Below is a small trained network, with its code and all its weights. Each question gives an input and a class and asks what happens when units are switched off, that is, made to give their printed mean instead of their output.

import numpy as np


def w(rows, s, z=0):
    codes = np.array(rows[::2]) - 128.0
    scale = np.full(codes.shape[1], s)
    scale[-1] = z or s
    return codes * scale


def norm(h):
    return h / np.sqrt((h * h).mean(-1, keepdims=True) + 1e-5)


def f(y):
    return np.maximum(y, 0)


def log_softmax(a):
    a = a - a.max(-1, keepdims=True)
    return a - np.log(np.exp(a).sum(-1, keepdims=True))


def net(x, mask):
    res = np.array(x, float).reshape(1, 7) / 4 @ E
    u = 0
    for l in range(2):
        y = f(norm(res) @ A[l][:, :-1].T + A[l][:, -1])
        res = res + np.where(mask[u : u + 7], y, B[l][:, -1]) @ B[l][:, :-1]
        u += 7
    return log_softmax(norm(res)[-1] @ U[:, :-1].T + U[:, -1])


A, B = {}, {}
E = w([
[115,135,131,132,116,82,145,124,135,113,136],'x0',
[249,75,219,174,170,64,135,137,149,196,102],'x1',
[193,133,63,171,74,140,140,60,130,205,254],'x2',
[131,139,118,130,135,138,134,143,134,139,127],'x3',
[225,58,25,100,92,102,62,194,135,34,131],'x4',
[131,167,128,140,136,141,112,151,148,126,139],'x5',
[132,136,140,109,134,118,111,118,123,122,142],'x6',
],0.0095)
A[0] = w([
[166,106,114,82,161,103,134,199,142,75,121,47],'L0N1',
[245,100,187,156,114,86,116,163,151,162,94,51],'L0N2',
[207,107,116,152,122,94,108,164,84,97,138,42],'L0N3',
[182,92,93,125,80,139,125,98,176,159,194,11],'L0N4',
[146,94,176,100,151,123,129,188,142,79,69,28],'L0N5',
[113,100,102,81,91,129,143,111,97,112,132,101],'L0N6',
[170,96,92,149,127,123,98,153,142,79,133,1],'L0N7',
],0.011,0.0058)
B[0] = w([
[120,107,155,81,81,163,115,152,123,144,127,199],'L0N1',
[66,108,47,122,253,110,158,83,148,111,195,254],'L0N2',
[182,113,138,134,101,150,166,99,198,164,97,194],'L0N3',
[133,164,172,168,105,100,83,212,53,109,96,196],'L0N4',
[158,185,146,183,119,81,121,129,72,109,100,203],'L0N5',
[118,167,147,137,140,160,88,121,150,98,157,169],'L0N6',
[111,112,171,103,88,155,122,125,163,148,124,178],'L0N7',
],0.013,0.0096)
A[1] = w([
[140,108,139,184,101,126,116,156,134,121,182,11],'L1N1',
[68,129,52,115,62,191,76,144,99,27,172,87],'L1N2',
[191,39,13,89,62,118,109,157,161,70,118,96],'L1N3',
[96,124,150,110,170,82,106,157,106,53,1,34],'L1N4',
[43,158,19,75,122,141,141,132,149,94,145,5],'L1N5',
[191,149,67,191,73,110,142,82,74,172,216,15],'L1N6',
[86,156,218,158,146,142,205,58,159,208,128,61],'L1N7',
],0.0096,0.0031)
B[1] = w([
[95,100,179,101,107,130,177,114,42,162,101,152],'L1N1',
[161,53,102,124,254,61,203,97,161,143,135,254],'L1N2',
[43,207,223,82,59,205,136,41,179,200,124,220],'L1N3',
[150,131,65,179,75,155,99,183,54,128,164,211],'L1N4',
[223,76,114,191,195,60,116,111,142,185,153,187],'L1N5',
[101,149,98,178,109,123,79,204,21,4,57,194],'L1N6',
[173,101,133,56,44,160,105,121,206,128,130,241],'L1N7',
],0.0094,0.0093)
U = w([
[144,62,97,129,253,91,161,90,192,103,177,218],'0',
[139,175,140,155,84,128,98,203,34,48,109,160],'1',
[142,120,184,34,39,183,123,100,253,124,132,10],'2',
],0.013,0.0013)

Each question gives the input, the list of numbers given to net, and the class t.
The units are the neurons (one row each of A and B). Each row of codes is followed by its name. A weight is (code - 128) times the scale printed after its matrix; where a second scale follows, it is the last column's (A, B and U).
mask holds one flag per neuron, layer by layer. A switched-off neuron (its flag False) gives its mean, the last column of its row in B, instead of its output. The means were averaged over made-up inputs and are rounded, as every weight is.
A unit's drop is (log p(t) with every unit on - log p(t) with that unit switched off) / (log p(t) with every unit on - log p(t) with every unit switched off).
The circuit of an input: a set's keep is (log p(t) with only the set's units on - log p(t) with every unit switched off) / (log p(t) with every unit on - log p(t) with every unit switched off). Starting from the 12 units with the biggest drops (on a tie, the unit counted first), units are removed one at a time, each time the one whose removal leaves the highest keep (on an exact tie, the one counted first), for as long as the keep stays at least 0.8.
circuit, biggest first: the units of the circuit, biggest drop first
k most important neurons: the k neurons with the biggest drops, biggest first
drop of u: that unit's drop, to one decimal
input [-3,-5,0,5,-8,-8,-7], class 2: circuit, biggest first -> [L1N7]
input [-7,3,-8,7,-8,-1,4], class 1: 2 most important neurons -> [L1N4 L0N3]
input [-7,5,-7,4,-2,-3,8], class 1: 3 most important neurons -> [L0N5 L1N4 L1N2]
input [4,-2,-5,2,-7,8,6], class 2: 3 most important neurons -> [L0N2 L1N7 L0N4]
input [-7,5,8,-7,-8,2,-5], class 1: 2 most important neurons -> [L1N6 L0N3]
input [6,7,8,-1,3,-5,-3], class 1: 4 most important neurons -> [L0N4 L1N6 L1N2 L1N5]
input [-4,4,-2,-8,6,-2,-6], class 2: 4 most important neurons -> [L1N3 L0N1 L0N3 L1N2]
input [4,1,-6,-2,-6,2,0], class 1: 2 most important neurons -> [L1N4 L0N3]
input [-1,-4,1,8,6,2,3], class 2: 2 most important neurons -> [L0N2 L1N3]
input [-7,6,-7,-7,1,2,-5], class 1: 2 most important neurons -> [L0N5 L1N4]
input [-1,-1,3,0,-3,3,-3], class 1: 2 most important neurons -> [L0N2 L1N6]
input [0,0,3,2,3,2,-4], class 1: 2 most important neurons -> [L0N4 L1N7]
input [-5,-2,0,-2,-7,5,-3], class 2: drop of L0N2 -> 0.4
input [-7,-3,4,7,-3,-4,0], class 1: circuit, biggest first -> [L1N6]
input [1,-1,1,-5,-7,-6,2], class 2: drop of L0N2 -> 0.1
input [0,-6,-3,-2,4,4,0], class 0: drop of L1N2 -> 3.5
